What can hang from each mark:
porep: bepid kidi
tiraf: bepid lezug
kidi: bepid lezug muran
muran: lezug porep sobu tiraf
lezug: sobu

Each row was made from one small tree. The marks that hang from a mark follow it in brackets, in alphabetical order. Every link used is in the known rows. Write each row's tree.
(in the rows, 128 means zero)
Known rows:
porep(bepid kidi(muran(tiraf(lezug)))): [124  52  89 132  71 156 143 105 167 133 123 130  83 116 185 103 152 141]
lezug(sobu): [112 102 106 146 112 166 142 142 132 117 104 123  96  74 154 132 151 135]
muran(lezug sobu tiraf(bepid)): [140  88 118 143 126 159 137 146  46 110  84 127 119  88 142 149 189 154]
muran(sobu tiraf(lezug)): [127  76 120 156 135 175 136 157  96 104  85 111 113  84 151 138 172 138]
porep(bepid kidi(lezug muran(sobu tiraf))): [134  58  89 137  70 177 150 110 129 130 124 139  80 100 193 108 158 149]
porep(bepid kidi(lezug)): [132  68  91 122  63 156 162 114 143 128 127 139  89 123 184 102 146 151]
tiraf(lezug(sobu)): [107  82 117 149 122 176 151 146 133 114  73 126 106  78 163 125 141 128]
muran(lezug(sobu) porep(bepid kidi) tiraf): [141  73 115 125  91 165 153 124 143 135  98  93  97  90 151 122 181 145]
porep(kidi): [129  78  95 126  86 154 151 130 153 124 140 128 104 112 174 123 150 151]
kidi(lezug): [121 114 105 136 113 185 155 142 122 124 142 129 122 110 178 128 159 152]
muran(tiraf(lezug(sobu))): [106  92 119 154 126 174 129 142 140 118 100  93 112  89 152 128 162 134]
muran(porep(kidi) tiraf(bepid lezug(sobu))): [116 102 127 142 107 168 163 124 151 122 139  80 102  84 150 120 171 147]
tiraf(lezug): [114  84 114 139 125 166 153 147 142 116  97 128 122 109 168 125 147 134]
muran(lezug porep(kidi) sobu tiraf(bepid)): [155  85 123 131 111 165 165 139  78 118 113 109 112  85 145 143 195 162]
porep(kidi(bepid)): [123  75  92 129  79 147 163 152 181 130 156 105 116 115 163 121 153 146]
porep(bepid kidi): [133  61  87 119  66 133 155 114 159 125 124 137  85 128 171 105 148 144]
muran(lezug sobu tiraf): [145  75 116 142 130 172 131 158  65 114  73 122 122  87 148 151 186 148]
porep(kidi(bepid lezug muran)): [120  79  88 136  78 185 166 142 171 140 167 115 115 100 192 117 153 150]

Which tree is each row?
[130  50  89 129  68 159 139 105 148 136 106 134  81 103 181 110 156 143] : porep(bepid kidi(muran(lezug(sobu) tiraf)))
[133 100 123 131 101 168 157 125 119 130 121  92 106  78 146 133 184 157] : muran(lezug(sobu) porep(kidi) tiraf(bepid))
[158  78 119 130 123 159 156 148  96 121  88 110 111  99 142 140 199 144] : muran(lezug porep(bepid) sobu tiraf)
[105  97 107 151 118 180 159 161 213 144 164  67 128  89 160 126 177 128] : kidi(bepid muran(porep tiraf(lezug(sobu))))
[136  70 123 145 117 175 172 165 148 116 125  76 116  82 149 130 181 140] : muran(porep(kidi(bepid)) sobu tiraf(lezug))
[127  66  92 128  62 164 160 113 137 126 112 138  78 102 181 101 141 146] : porep(bepid kidi(lezug(sobu)))
[134  99 105 122  96 151 181 151 195 133 177  92 120 116 158 124 169 146] : muran(porep(kidi(bepid)))
[145  93 115 139 122 152 156 144 129 115 128  96 100 103 139 131 194 141] : muran(porep(bepid) sobu tiraf)
[120  72  85 133  80 161 158 143 188 138 165 113 112 106 180 120 155 144] : porep(kidi(bepid muran))
[123 107 105 153 118 207 170 168 161 140 179  80 131  82 174 132 189 143] : kidi(bepid lezug muran(porep sobu tiraf))
[112  79  94 146  79 195 154 141 169 139 155  97 105  78 184 117 156 147] : porep(kidi(bepid lezug(sobu) muran(tiraf)))
[117 105 129 145 132 178 152 144 166 123 127  74 116  88 147 128 176 136] : muran(porep tiraf(lezug(sobu)))
[147  83 109 131 105 159 186 165 146 118 147 108 110  91 153 136 174 145] : muran(porep(kidi(bepid)) sobu)
[120  85  90 148 112 167 157 170 162 132 150 114 122  92 167 136 170 132] : kidi(bepid muran(sobu))
[105 109 103 147 101 184 168 173 154 130 140  93 125  84 162 123 156 138] : kidi(bepid lezug(sobu))
[130  74  93 142 114 172 159 173 138 135 122 123 131  91 168 142 174 135] : kidi(bepid muran(lezug sobu))
[134  66  91 137  90 173 151 129 135 124 134 143  94  90 186 129 153 150] : porep(kidi(muran(sobu)))
[150  91 110 130 116 147 176 147 126 115 122 129  97 104 150 130 177 138] : muran(porep(bepid) sobu)
[120  78 105 157 130 188 132 140 122 122 112 126 108  82 176 137 171 137] : kidi(muran(sobu tiraf(lezug)))
[111  85  97 148 109 178 138 161 171 145 132  87 129  86 161 134 177 133] : kidi(bepid muran(lezug(sobu) tiraf))
[150 104 129 135 132 163 160 148  73 116 111 107 121  89 137 150 202 156] : muran(lezug porep sobu tiraf(bepid))
[144  87 104 135 127 185 160 144 115 131 118 143 114  86 178 147 180 144] : kidi(muran(lezug porep sobu))
[124 119 103 138 118 208 166 130 151 141 173 126 118  98 197 129 170 152] : kidi(lezug muran(porep))
[119  94 123 141 118 162 154 132 171 124 115  80 103 100 146 115 174 131] : muran(porep(bepid) tiraf(lezug(sobu)))
